Each row is shifted at random along 6 fixed directions that mean nothing.
Known rows, with every step that occurs
nazo-vured-zoki-namek: [ 17.1   0.1 -17.6 -12.3  -6.6   0.9   8.1 -25.7   8.1 -12.5  -1.6   5.2
 -28.8  21.3 -16.0 -12.3   6.5  13.1  -3.4  -4.6   6.8  22.8 -20.3   1.1
 -21.1 -13.7 -22.3 -25.3  -3.5   8.1  -1.1  12.8 -11.4  -2.6  -9.3 -25.4
  -5.6  -2.3   4.2  16.7   6.3]
namek-mive-nogul-zoki-nuvok: [ 28.9 -13.0 -11.6 -12.5   5.7   1.3 -10.7 -15.7   6.6 -19.5 -18.9  18.1
 -17.6   6.5 -17.3   3.8 -27.4  29.6  18.0 -17.6  -5.3  -3.0 -17.0  21.5
  -2.7 -13.1 -29.7 -27.2   3.1  -4.0  -2.6  -9.7 -38.4  20.0  17.6 -13.7
   2.5  -8.2 -17.6  11.3   4.1]
mive-nogul-nuvok-vela-vured: [ 15.3 -21.8 -10.4   6.3  13.0  19.4  -2.4  -8.0   4.6   3.5 -13.7  19.5
 -41.7  -1.7 -27.4 -16.1  21.3  23.1  20.0  -7.7  -6.8   0.8  16.8  -1.2
 -37.1   1.2 -28.9 -43.6   6.4 -26.3  -8.7 -10.8 -26.7  40.7   9.9 -10.2
  -7.6 -22.9  19.5  16.8   9.9]
mive-nogul-namek-nazo: [ 11.5 -15.3   0.6  16.4  11.8  17.1 -17.9  -3.2   4.2 -17.3 -35.3  21.9
 -39.9  -7.6 -11.7 -32.6  17.0  21.8  15.7   1.7  -2.5  22.7  10.5  -1.9
 -36.0   3.6 -38.6 -49.0  -9.2 -28.7 -22.4 -17.6 -17.7   7.8   7.1 -11.5
   7.6 -27.4   7.6  11.0  -4.4]
nuvok-zoki-namek-mive-nogul-vela-vured: [-10.7  -3.1 -38.9 -25.0  -2.9 -19.9  11.2 -25.0  -1.6 -26.8 -22.1   3.8
  -8.9  11.3 -30.3  -5.5  -7.3  29.6  -6.4  -1.3  10.7  12.4 -14.9  11.8
  -6.2 -42.6  -7.8 -40.4  10.1   9.9   2.1   8.2 -46.6   6.2  -7.7 -26.8
 -14.5   6.8   0.5  14.9  -7.0]
mive-nogul-vela-namek-nazo: [-14.5  -0.3 -31.7  -3.2  -4.4 -13.8   2.1  -6.2  -4.1 -16.4 -30.3  23.6
 -27.4  36.2  13.2 -25.4   9.7  30.3  13.1  -7.9   0.1   9.1 -17.7  -7.8
 -13.4 -21.5  11.7  -7.9 -28.9  -6.3 -11.8  -6.6 -36.2   0.3  -5.0 -22.7
 -20.4 -18.7  40.1  -2.2 -14.6]
nogul-nuvok-vela-vured: [-10.1 -17.1 -14.1   8.0  12.1  13.9  18.5  -3.0   8.9  11.5 -10.1  18.0
 -40.5   1.9 -30.4 -16.5  39.1  13.3  31.2 -11.4  -2.9  -6.2   6.2 -23.3
 -38.8  -2.2  -3.8 -31.9 -13.2 -19.8  -7.4   2.4 -14.9  48.4  10.4  -7.8
 -11.7 -24.3  25.6  16.2   4.3]
zoki-vured-namek-mive-nogul-nuvok-vela: [  9.9 -14.8 -34.7 -24.7 -16.8   0.6   9.7  -6.7  -2.8 -13.6  -0.3   3.4
 -19.9  20.7  -9.9  -4.4  -3.1  22.1  10.2  -3.4  -7.5  -0.2 -15.0   3.7
 -15.5 -21.9 -13.0 -23.1  -5.8 -15.1 -12.1  -1.1 -29.3  14.3   7.7 -32.3
  -8.6   0.4  19.0  40.0   4.8]
mive-nogul-nuvok-zoki: [  0.4  -4.1  -8.4   4.8  -1.6  -1.9  -5.8 -21.3  14.5  -7.3  -3.1   2.7
 -18.9  19.4 -11.8  -2.4   1.7  20.4  -4.0  -2.2   3.1   5.3   9.7   5.7
  -8.4 -10.4 -15.1 -25.4  17.0   7.0  -4.3  -2.1  -5.7  17.8  -4.6  -6.5
   2.4   1.5   2.3  17.5  -5.8]
namek-nazo-zoki-nuvok-nogul-vela-vured: [-13.2  -4.3 -34.4  10.1  -1.0  -4.0   2.1 -14.5   8.6 -13.7 -24.2  20.0
 -33.1  37.5   2.1  -8.9  23.8  22.2  18.5 -19.8   4.4   3.0 -12.4   0.8
 -10.2 -20.0   3.8 -22.8 -12.0  10.0  -8.4  -0.2 -31.4   0.9  -1.1 -25.9
 -11.6  -5.8  24.1   3.8   2.3]
vured-namek-nazo-mive-nogul-vela-zoki-nuvok: [ 15.8  -4.6 -16.6   3.4  -4.2   7.2  -6.2 -16.1   3.4 -17.2 -27.7   2.7
 -31.6  11.0 -14.4 -15.5 -19.0  20.2  10.6  -6.7  -3.4  16.2 -17.8   7.1
  -6.7 -16.1 -23.2 -44.5   3.1  -8.6  -9.5 -16.7 -45.6  -2.7   8.2 -19.4
  -3.9 -14.4 -17.0  14.5  13.5]
nazo-zoki-nuvok-vela-namek-mive: [-20.6   0.3 -24.8   0.1  16.0 -18.5   7.6  -1.4  32.7   0.0  -3.4   3.6
 -46.2  13.3 -16.7 -34.0 -11.3  15.1  39.3 -12.7 -29.3 -12.8  -3.3  -5.5
  -4.3  -2.9  -9.8 -45.0   9.9   1.4  -3.3 -18.6 -40.1  50.4  -2.2   1.9
 -16.9 -34.8   9.1  27.4  21.2]
vela-nuvok-nogul-namek: [ -1.4 -17.6 -10.1   9.2 -11.0   5.3   5.1 -12.4   6.3  -2.1 -13.2   8.7
  -9.7   4.0 -10.1 -13.3  15.5  10.2   1.0  14.0   4.0   3.0   6.4 -11.1
 -35.3  -2.2  -6.8 -20.8 -10.5  -4.8 -13.3   3.9   7.8   8.1  -3.7 -10.4
  22.4   1.7  11.8  26.0  -2.1]
mive-nogul-nuvok-zoki-namek-nazo-vured: [ -6.5  -1.0 -24.1   3.6   2.4 -11.3   1.7 -20.4  23.5 -14.1 -17.0   5.0
 -34.3  26.3 -19.5 -21.2  27.3  23.1  -3.6  -5.5   4.1  22.5   9.5  -9.9
 -17.1 -16.0 -13.6 -44.8   5.8   2.8  -5.1  -0.8  -8.1   4.1  -4.7 -21.3
  -9.9 -10.0  32.0  15.4  -6.8]
vured-namek-nazo-mive-nogul: [ 13.2  -4.1 -27.2 -24.7 -18.0  -6.3   9.8  18.6  -9.4 -15.8 -17.4   7.4
 -20.7   6.4  -9.5 -14.7 -22.0  29.1   2.1   0.0  -9.5   6.8 -32.4  -4.2
  -7.0  -9.8 -14.7 -27.4 -23.6 -15.6   0.4 -13.6 -22.7  -1.6   4.3 -15.4
  -1.9 -10.0  -1.7  11.1  -2.0]
nuvok-zoki-nazo-namek-mive-nogul: [-25.4 -14.0 -17.6   4.6   6.4  -5.0   5.5   3.0  13.0 -25.1 -24.7  17.8
 -14.1   6.9 -36.4 -16.7  19.3  12.8   6.0   9.6   9.6   1.6  -0.4 -26.8
 -29.2  -6.1   1.2 -40.1  -4.8 -10.8  -2.3  -1.8   3.4   9.7   4.2 -12.6
   3.4 -12.4  12.9  22.7 -18.4]
vured-namek-mive-nogul-vela-zoki-nazo: [-39.7   2.6 -12.3 -24.7   0.7  -4.6  11.1  15.2  14.5  -3.3 -22.2 -11.1
 -20.5  17.1 -29.1 -11.2 -23.9   3.0  34.1  25.0  -4.8 -31.1  -9.3 -12.4
 -29.7   1.2  16.2 -43.7  23.0 -14.1  -0.1  -2.5  -6.4  41.9 -18.4  36.6
  14.1 -24.3 -25.9  48.5 -32.2]
namek-mive-nogul-nuvok-zoki-nazo: [-32.7   2.8 -28.6  11.2  -5.2 -20.3  -6.2 -12.8  31.5 -28.9  -7.3   6.0
  -6.7  35.8  -7.4   1.2   5.7  12.3   5.2   0.1   6.7  -5.8   3.6  -6.9
  -1.8 -19.2  18.2 -23.2  13.0  -0.1  -1.3  -7.9  -6.1  11.3  -2.1  -1.3
   2.2   7.1  15.3  33.4 -23.0]
nogul-zoki-nuvok-vela-vured-nazo-mive: [ 14.8 -18.4 -21.1  13.8 -15.2   5.8   0.8 -29.5   9.2 -11.0 -20.3  15.9
 -18.9  32.1  -4.2  -2.2  10.5   1.7  23.8 -11.4  10.8  -5.3 -25.5  -3.5
 -11.2 -23.6   5.6 -16.4   1.7  -9.6   7.9   1.7 -20.9  -4.5   7.5 -24.2
  -7.6  -6.0  15.6  26.6  -0.2]
namek-nazo-vured-zoki-nuvok: [  3.2  -0.8 -13.2  -9.5 -21.1  -1.2  12.0  -7.3  22.5   1.2  -4.8  -5.7
 -15.3  50.9   3.5   9.7  16.0   6.3  17.8   7.3   9.4  -7.8 -24.2  -5.8
 -14.1 -10.1   7.5  -0.6   4.9  -1.0  -3.3  13.7   3.0   0.7 -18.3  -5.2
  14.7   6.1   8.4  26.6  -9.4]
vured-nazo-namek-mive: [ -1.5 -16.0 -11.1 -20.1 -18.7   4.8  14.8  24.1  -6.5  -2.2 -11.1   9.6
  -7.0  12.8 -17.2 -11.7   5.7   3.1  19.1  15.4   7.7 -19.5 -30.1 -22.9
 -30.0  -6.8  14.0  -8.4 -19.7 -20.5  -6.9   8.2   5.4  10.8   1.3  -7.4
   7.1  -5.2   8.9  23.2 -13.5]
nazo-mive-nogul-nuvok-zoki: [ 20.2  -9.4 -12.1 -17.2  -2.3  -5.6  10.1   5.9   0.7  -8.5 -17.5  19.6
 -38.0   6.9 -14.7 -11.0 -11.9  34.9  13.5 -21.3 -19.3  -4.2 -20.1  -6.3
  -7.2  -2.3 -23.4 -29.3 -13.3  -3.7   8.6 -11.7 -21.7  22.2  11.8 -11.9
 -14.5 -22.2  10.3   1.3   4.8]
namek-nazo-vured-zoki: [  2.6  -0.3 -25.9   6.1   6.2  -2.5  15.5  -5.8  15.0 -20.9 -17.1  30.0
 -41.6  12.5 -20.7 -12.6  39.3  12.4   8.2 -19.2  11.6  20.1 -20.5 -23.2
 -23.9 -15.0  -8.4 -25.5 -35.0  -5.2  -2.9   3.7 -16.4   3.0   8.0 -28.6
 -15.0 -16.4  23.5  -2.1   2.0]
vela-zoki-nazo-mive-nogul: [ 20.0  -3.4 -23.7 -22.0  -0.4  -2.3  12.0  12.9 -10.9 -17.8 -25.6  10.3
 -18.1   8.3 -37.4  -3.9 -27.5  26.5   5.5  -7.3  -7.8 -12.3 -39.8  -8.2
  -4.8  -0.5 -23.8 -33.9 -11.2  -9.8  19.4 -11.9 -24.4   9.4   8.8 -10.5
  -3.7  -9.0 -17.8   4.6   0.3]
vela-nuvok-nogul-mive: [ -5.8  -0.2 -32.7   3.6 -12.6 -20.6   3.1  -3.3   9.1  -5.4 -10.2  30.1
 -22.4  13.3   3.7  -8.0   7.1  23.3   8.2 -23.8 -13.2 -12.2  -9.2  -6.0
 -11.7 -10.7   2.5 -16.3 -19.9  -4.1   3.3 -16.7 -13.2  22.3   7.5 -11.9
  -2.6  -8.6  27.5   4.4   2.6]
vured-namek-nazo-mive: [-11.9  -9.5 -21.4  23.2 -12.5  13.3   5.8  -6.2   5.8 -24.7 -13.8  18.0
 -19.0  -5.0 -17.7 -19.1  22.9   6.8  -5.8  -2.8  14.7  34.1 -12.0 -25.4
 -19.4 -15.1   0.9 -27.1 -36.5 -14.4 -12.5   0.5  -8.7 -16.0  15.5 -32.0
   0.1  -1.7   5.5  11.3  -4.0]
namek-nazo-zoki-nuvok-nogul: [-13.4  -8.7 -14.0   4.4   5.3   2.4   8.1  10.5  10.0   0.3 -19.2  16.4
 -40.5  21.4  -9.8 -17.3  15.6  16.8  24.4  -8.4  -8.5 -11.1  -4.0 -15.0
 -16.9  10.7  -7.9 -23.3 -14.1  -0.5  -8.9  -3.5  -0.3  20.3   2.2  -7.5
   9.6 -19.7  12.3   9.4  -3.5]
zoki-nazo-namek-mive-nogul-vela: [ -9.6  -0.4 -15.6 -17.3   1.0   1.0  -7.3  17.9   7.2 -16.5 -20.1   2.9
 -12.4  27.6  -5.3 -14.7 -15.9  17.8  23.9   8.8  -4.4 -16.9 -15.6  17.2
 -18.9  -5.0   5.7 -35.1  12.4 -17.0  -5.1 -13.5 -24.8  14.7  -6.6   3.2
   0.9 -16.5  -2.1  30.4 -11.6]
mive-nogul-vela-zoki-namek-nazo-vured: [ -3.5   1.2 -24.9 -12.5  13.8  -1.4   9.9 -12.1   4.8 -11.5 -32.5   7.0
 -35.1  14.4 -35.7 -23.9  12.2  23.3   2.0  -3.0   5.4  16.9  -8.5  -2.3
 -24.5 -16.0 -15.0 -56.0   0.1  -1.7  -0.7   2.9 -29.4   9.7  -4.9 -20.4
 -12.9 -18.7   7.1   6.4  -4.4]
zoki-nazo-vured-namek-mive-nogul-nuvok-vela: [ 26.2  -4.8 -39.3 -14.1 -19.6  -0.5 -11.1  -1.3   3.2 -24.3  -8.4   8.4
 -24.5  35.8   5.0 -10.7   3.7  20.6   7.3 -13.2  -8.3  -2.6 -16.5   9.1
 -16.8 -13.1 -12.1 -16.0  -5.1 -21.9  -6.1 -13.6 -19.7  -7.1   3.9 -26.5
  -9.5  -5.1  31.4  42.5  11.3]
vela-nuvok-zoki-vured-nazo-mive: [ 27.2 -11.6 -17.4  19.8 -15.4  14.5  -4.4 -19.0  13.6 -22.2 -21.5  20.7
 -36.0   8.2 -14.5 -17.2  18.8   0.4   7.0  -6.7   5.3  10.7 -16.3  -4.0
 -13.7 -14.3 -23.2 -22.3   5.9  -9.7   0.7  -5.6 -30.8 -22.8   8.8 -38.1
 -13.9  -8.7  10.1   7.4  14.1]
vured-zoki-namek-nazo-mive-nogul-vela-nuvok: [ 25.7  -8.9 -12.7 -44.3 -23.7  11.9  26.1  10.9  -6.6   0.2 -28.6 -13.6
  -9.5  28.7  -4.7  -7.7 -34.3  13.0  10.9  23.6   3.1 -14.6 -33.2  10.8
 -10.3 -12.7  -7.3 -17.9  17.6 -14.5   1.9  10.2 -33.9  -5.6 -17.4  -4.2
  20.3  -7.9 -15.7  26.4  -8.9]
vela-zoki-nazo-namek-mive: [ 12.7  -8.0 -15.2 -15.3 -10.4   8.2   1.2  10.7  -3.2 -12.1 -15.2   7.9
 -11.3  19.5 -22.5  -7.9  -8.7  11.7  18.6  -5.4  -0.6 -13.6 -39.5 -11.6
 -18.7  -7.7 -16.6 -19.5  -2.1 -13.8   1.1  -1.3 -16.4   4.9  -0.8  -7.2
   1.2  -3.3  -4.4  20.2  -1.7]
nuvok-zoki-namek-mive-nogul-vela: [ -5.1  -8.6 -17.2 -14.4  16.0  -1.1   5.2 -11.3  -6.3 -24.5 -36.5  24.4
 -41.4  -6.9 -27.8 -30.3   2.6  27.9  10.2 -11.8  -2.9  13.7  -3.3   3.5
 -22.0 -15.4 -22.4 -42.2  -8.0  -5.7  -9.8  -0.4 -39.5  14.8   9.1 -27.3
 -13.7 -29.0   5.3   5.8  -3.2]
nuvok-vela-namek-nazo-mive-nogul-zoki-vured: [ -4.9 -16.6 -27.5 -19.8 -21.1  -4.1  17.4  -7.6   5.8 -10.3 -22.8   5.6
 -11.2  47.9   0.3  -5.2  -7.5  16.3  18.1   3.2  -0.2  -9.3 -32.4  -9.2
  -5.8 -21.7   4.6 -23.1   4.7  -8.6  15.1   8.0 -21.8  -1.4 -16.1 -18.5
  -4.5 -10.2  30.3  33.9 -31.9]
nazo-vured-namek-mive-nogul-vela: [  4.3  -2.0 -34.3 -31.3  -4.7  -7.5  12.6   2.9  -3.0 -21.7 -15.5  10.8
 -18.9   0.5 -26.0  -7.4  -3.4  27.7  -0.8  -3.6   1.0   8.2 -20.5   5.5
 -22.8 -20.6  -1.0 -34.6 -24.0  -3.0  -3.2   2.5 -26.7  11.0   5.6 -23.7
 -13.2  -8.0  -0.9  17.7   4.5]
nuvok-vela-nogul-zoki-vured-namek: [ -9.9 -22.2 -14.7  -6.2   4.2  15.1  13.6 -23.4  -2.8   6.4 -19.9  19.9
 -45.7  12.7 -25.5 -16.0   9.0   8.0  36.5  -6.6  -9.4   1.4  -5.0  -5.4
 -42.7  -6.8 -22.0 -39.5  -5.4  -8.3  -0.1   9.6 -12.1  31.4  -1.7 -14.8
  -9.3 -35.7   7.4  35.9 -12.6]
vured-namek-nazo-zoki-nuvok-vela: [  2.8 -10.2 -22.1   1.3   1.5  15.2  17.5  -2.5  -3.9   1.3 -21.2   2.8
 -40.4  13.6 -16.5 -29.5  20.7   9.0  18.0  -7.8   0.0   5.6 -10.7 -16.6
 -17.5  -3.7 -18.7 -20.1 -19.0  -6.4 -18.1   4.9 -10.3   5.4   7.6 -29.7
   0.6 -22.2   3.5  20.3  18.0]

Rows
[-11.3 -13.9 -18.7   5.1  12.9   1.5  17.1  -3.4  17.8   6.0 -32.1   3.2
 -45.5  14.2 -20.7 -31.8  29.6  14.4  44.0  -3.8  -9.6  -2.0  -4.2 -21.0
 -29.2  -5.4 -16.8 -51.8  -3.1 -11.2 -11.0  -2.9 -19.1  30.3  -2.7  -6.5
  -4.9 -32.8  15.7  25.0   9.9]	nogul-namek-nazo-zoki-nuvok-vela-vured
[-15.1 -26.0 -24.8 -15.6   3.0 -19.4  12.7 -10.9  22.2   0.4 -20.0  23.0
 -22.2  25.9 -14.0 -11.4   4.8  27.7  42.5  -5.6 -13.7 -12.1 -12.7 -15.8
 -31.4 -19.0  11.9 -42.1   0.6 -10.3   3.4  -3.8 -20.5  43.2   3.4  -3.2
 -13.1 -25.4  37.1  30.1 -10.0]	nazo-namek-mive-nogul-zoki-nuvok-vela-vured
[ 23.6 -22.1 -16.6 -11.9   0.6   8.8  21.6  -4.7   5.0  -5.5  -9.5  13.9
 -32.7   2.0 -33.7  -1.1  -1.5  18.0  15.0  -6.0  -2.9  -3.4 -11.7 -11.3
 -23.3  -9.7 -22.6 -47.0   0.6 -18.7   8.6  -4.2 -32.5  33.1   9.3 -12.3
  -5.8 -16.3   7.3  23.8  10.2]	nazo-mive-nogul-nuvok-vela-vured-zoki
[  8.4 -16.3 -15.9 -17.8 -29.0   8.5  12.6   6.6  11.9  -2.0 -20.5  10.3
 -29.3  26.1   2.0  -7.2  -8.9   7.2  31.3   0.1  -9.7 -15.2 -30.2 -11.6
 -23.0  -4.5  -7.3 -22.1   1.4 -10.7   5.6   1.9 -10.5   0.9  -8.8  -0.3
   9.6 -19.8  12.1  33.2 -20.5]	vela-nuvok-nogul-zoki-vured-namek-nazo-mive
[-13.0 -23.0  -7.6   0.9   6.6  -5.0   8.2 -10.5  22.0  -2.8 -15.6  18.7
 -43.2  13.1 -15.3 -23.2   2.7  10.4  38.5  10.1 -14.4 -10.5   8.4 -24.4
 -34.6   3.0  -6.2 -31.0   5.7 -23.6 -12.4  -9.2 -23.2  44.9  -1.5   1.6
   5.6 -35.6  25.2  37.2  -3.7]	vured-zoki-nuvok-vela-namek-mive-nogul
[ 28.2 -23.0 -12.1  -6.9   0.8  14.3   4.2   3.3  -6.0   8.2 -12.1   1.9
 -28.0   9.6 -32.9 -17.8  11.8  10.9  16.1  10.9   4.4 -12.9   1.1  -6.1
 -36.8  -4.8 -23.0 -45.2  12.4 -26.6  -6.6 -10.3 -17.0  28.7   3.5 -11.3
  -5.1 -18.5  16.8  28.0  13.6]	mive-nogul-nuvok-vela-vured-nazo-namek
[  0.2 -10.8 -33.8   4.3 -12.4  -0.2 -21.0 -29.4  14.1 -32.4 -17.5  13.3
 -13.3  27.9  -2.9  -5.8  -5.3   8.8  11.9  -3.5   8.8   5.1  -7.6  10.4
 -18.7 -27.6  -8.7 -33.5  23.3 -15.5   0.2  -8.4 -26.1  -4.0  -6.9  -8.7
  -1.2  -3.7  10.1  49.4 -16.4]	nuvok-vela-vured-namek-mive-nogul-zoki-nazo
[ 24.6 -17.0 -37.3 -32.7 -28.7   8.9  19.9   0.2 -18.4   2.0 -13.6  -6.5
 -12.6  35.7  -6.5  -3.5   1.5  23.5   0.1   1.1   7.1  -4.4 -24.9  -9.7
 -13.6 -23.4 -15.0 -10.9  -5.0  -5.8  -4.9  14.4 -12.6  -3.7 -10.4 -23.8
   0.0   6.9  17.0  28.7   1.1]	mive-nogul-nuvok-vela-vured-namek-nazo-zoki
[ 15.7 -22.6 -16.9 -18.1   7.6   5.7  19.5 -23.0  -6.5   6.1 -23.1   0.8
 -25.9   0.2 -44.9  -5.4  -3.3  19.9  20.9   1.9   3.7  -5.1  -6.3  -7.7
 -30.1 -10.8 -27.3 -41.0   2.4  -5.1  -0.9   5.9 -17.4  36.0   6.5 -10.8
   2.3 -21.6 -12.4  28.3   5.7]	mive-nogul-zoki-nuvok-vela-vured-namek
[  4.1  -7.6 -18.0  -2.3  -1.5   0.2  17.7  -4.3  12.5 -11.6  -6.7 -10.2
 -19.3  27.2 -27.8  -8.0 -17.3   1.7  11.6  10.8   3.0 -16.1  -9.7 -15.7
  -8.4  -2.5  -9.0 -38.3  13.4 -13.1   8.4  -9.2 -20.8  22.2  -4.7  -1.4
   6.6 -15.8   0.8  45.2  -0.1]	vured-zoki-nazo-mive-nogul-nuvok-vela-namek
[ -4.2  -8.4 -14.7 -32.6   8.0  -1.1  18.5  -1.1  10.6 -14.4 -23.2  14.8
 -38.1   8.0 -28.3 -17.3  -0.6  18.2  19.8   5.5  -2.1   2.4 -11.1  -3.4
 -37.3  -7.4  -4.1 -47.5  -2.5  -9.3  -2.0   9.6 -23.7  26.4  -4.5  -7.1
  -4.1 -28.2   5.0  25.0 -11.3]	nazo-vured-zoki-namek-mive-nogul-vela
[ 11.9 -15.6  -4.2   3.5  -3.8  25.9   6.3  -0.6   4.6   5.0 -20.6   6.3
 -45.1  15.5 -13.4 -31.6   8.1   7.1  26.6 -13.0 -11.9   1.1 -11.8 -14.4
 -21.1  -0.5 -25.8 -38.5   7.7 -28.4  -5.6  -3.8 -24.7  14.0   3.1 -11.8
   0.2 -26.5  17.5  26.9   2.2]	nogul-nuvok-vela-zoki-namek-nazo-mive
[-10.9 -19.7 -26.7 -18.8 -13.9 -18.4  13.9  -5.8  25.7  -2.1   4.0  12.4
 -19.1  36.4  -1.0  -4.5   2.8  17.8  27.2   4.3  -8.2  -9.4 -10.9 -16.6
 -29.6 -24.7  13.9 -36.0  11.3 -13.8  -1.3  -3.0 -19.8  37.8 -10.5   2.2
  -9.4  -8.8  43.8  43.9  -8.4]	nazo-namek-mive-nogul-nuvok-vela-vured-zoki
[  4.2 -25.3  -8.8 -23.4 -14.8   9.9  14.0   8.7  -5.1  -9.9 -15.5  13.2
 -11.9  20.5 -27.7   3.6   1.9  -2.2  23.7   8.8  14.1 -27.4 -30.9 -15.1
 -31.6  -8.8  -2.5 -26.5  -3.0  -9.0   3.4  15.5   5.4  10.9  -1.0 -11.3
  12.0  -7.9   6.5  37.0 -28.5]	nuvok-nogul-zoki-vured-nazo-namek-mive
[ 13.0 -18.7 -16.8  -7.0  -9.0   6.2  11.8 -10.9  -5.7  -2.7 -18.3   4.2
 -28.5  18.8 -24.2 -24.4  -6.9   7.1   6.1   6.3  -1.8  -4.0 -11.1 -18.6
 -20.5  -7.5  -9.0 -38.3   4.2 -19.1   2.3  -2.6 -11.6  10.0   6.3 -19.2
  -1.4 -14.0  17.0  32.1  -1.3]	vured-nazo-mive-nogul-nuvok-vela-zoki-namek
[ 17.8 -15.1 -20.0 -16.2 -15.0  18.0  18.2   2.0  -1.8 -13.7 -40.7   8.9
 -19.7  18.9 -15.7  -4.3   9.9  18.5   7.9   3.5   7.2  -3.2 -22.6   4.1
 -11.9 -17.9 -12.5 -22.1   6.0 -11.7   3.2   8.9 -37.8 -16.5  -1.9 -33.3
  -1.2  -7.5   4.7   7.5  -5.9]	namek-nazo-mive-nogul-vela-nuvok-zoki-vured
[ -0.6 -11.0 -31.3 -26.6  -8.3   4.1  15.5  -9.2   3.0 -13.1 -21.9   4.2
  -4.1  14.4 -14.9 -17.7 -16.3  21.9  -4.1  10.6   3.9   5.6 -10.2   7.7
 -13.0 -21.4   5.1 -24.6   2.2   6.1  -7.0  16.2 -30.3  -1.2  -2.0 -24.0
   1.9   2.9  -3.8  17.3  -0.1]	nazo-zoki-namek-mive-nogul-vela-nuvok
[-28.1 -20.5 -16.3  11.0 -11.0  10.9   7.6   1.3  22.1  -0.3 -14.4   4.4
 -28.8  21.3 -16.6 -18.6  19.0   4.3  30.3  19.0  -5.2  -8.5  11.2 -33.1
 -45.3   7.4  18.4 -43.7   6.8 -32.2  -1.5  -6.8   9.0  26.8  -3.3  11.9
   5.3 -23.4  26.2  52.6 -20.6]	zoki-nazo-mive-nogul-nuvok-vela-vured-namek
[  6.3 -16.4 -15.5 -22.1 -25.5  23.5   0.3   0.2 -11.1  -1.6 -32.6   9.1
 -26.8  33.0   9.7 -15.0   5.9  20.1  17.4  10.2   6.2   3.2 -17.3  -4.6
 -35.0 -10.0  -4.4 -13.7   1.8 -10.4 -12.1  16.4  -9.2 -10.6 -22.0  -5.2
   2.9 -11.8   9.4  20.1 -22.4]	mive-nogul-vela-vured-namek-nazo-zoki
[  8.8 -11.8 -19.2 -19.1 -17.2  -5.1   1.4  11.4  11.6 -10.3 -22.0   3.2
  -5.1  25.3 -11.3 -11.1  -8.6  16.3  11.7  15.3  -3.9 -20.1 -15.3  -4.8
 -19.5  -6.9  -6.7 -16.6  20.4 -12.9   1.6  -5.7  -9.6   1.0 -11.4  -1.1
  10.3  -5.3   9.9  27.9  -6.2]	vela-nuvok-zoki-nazo-namek-mive-nogul
[  3.9 -11.6 -15.4 -17.9  21.3  -4.1   1.0  -5.2  18.5 -10.5 -18.3  14.0
 -47.8   2.2 -32.8 -22.1 -21.1  19.3  40.4 -10.7 -21.8 -14.2  -5.9   9.3
 -17.7  -6.0 -37.7 -64.3  24.9 -14.2   6.6 -17.5 -53.5  52.6  -1.7   1.4
 -16.7 -44.9   3.4  31.9  -3.9]	nuvok-vela-namek-mive-nogul-zoki-vured
[  3.1 -27.8 -16.3 -12.6 -12.6  20.0  22.8   2.7  -9.3  -2.8 -16.5   8.8
 -16.1  13.9 -40.5 -10.8  25.6  -8.0  17.8  12.5  14.8 -15.1 -27.8 -30.0
 -37.3 -15.2  -4.7 -26.5  -2.5 -23.4  -3.2  18.6  -5.7   7.4   1.6 -30.8
   0.6  -4.3  15.0  35.8  -7.0]	nuvok-vela-zoki-vured-nazo-namek-mive
[ 15.8 -19.8 -12.7 -55.9 -13.9   5.7  35.4  10.3 -14.1   7.2  -6.5 -13.0
 -10.9  22.1 -24.0   0.4 -25.1  13.5  15.5  17.3  -1.3 -29.1 -21.1  -4.6
 -19.3  -8.2 -12.7 -16.1  10.2 -17.7  -2.7  18.3 -11.6  33.8  -8.2  -3.3
  22.8  -5.1  -3.2  48.4 -10.9]	vured-zoki-namek-mive-nogul-nuvok-vela
[  6.4  -2.7 -18.5  -9.4 -22.8  16.6  -5.1 -15.8 -11.5 -11.1 -15.3  -2.1
 -27.3  37.0   1.0  -2.3   1.0   6.1   7.2  -2.4   9.1   0.9 -24.5  12.6
 -16.9 -19.4 -22.9 -19.0  13.9  -0.6 -11.3   7.2 -24.4 -14.1 -20.1 -20.9
   5.4   2.8  -1.2  30.6 -12.0]	nuvok-nogul-vela-zoki-vured-namek-nazo
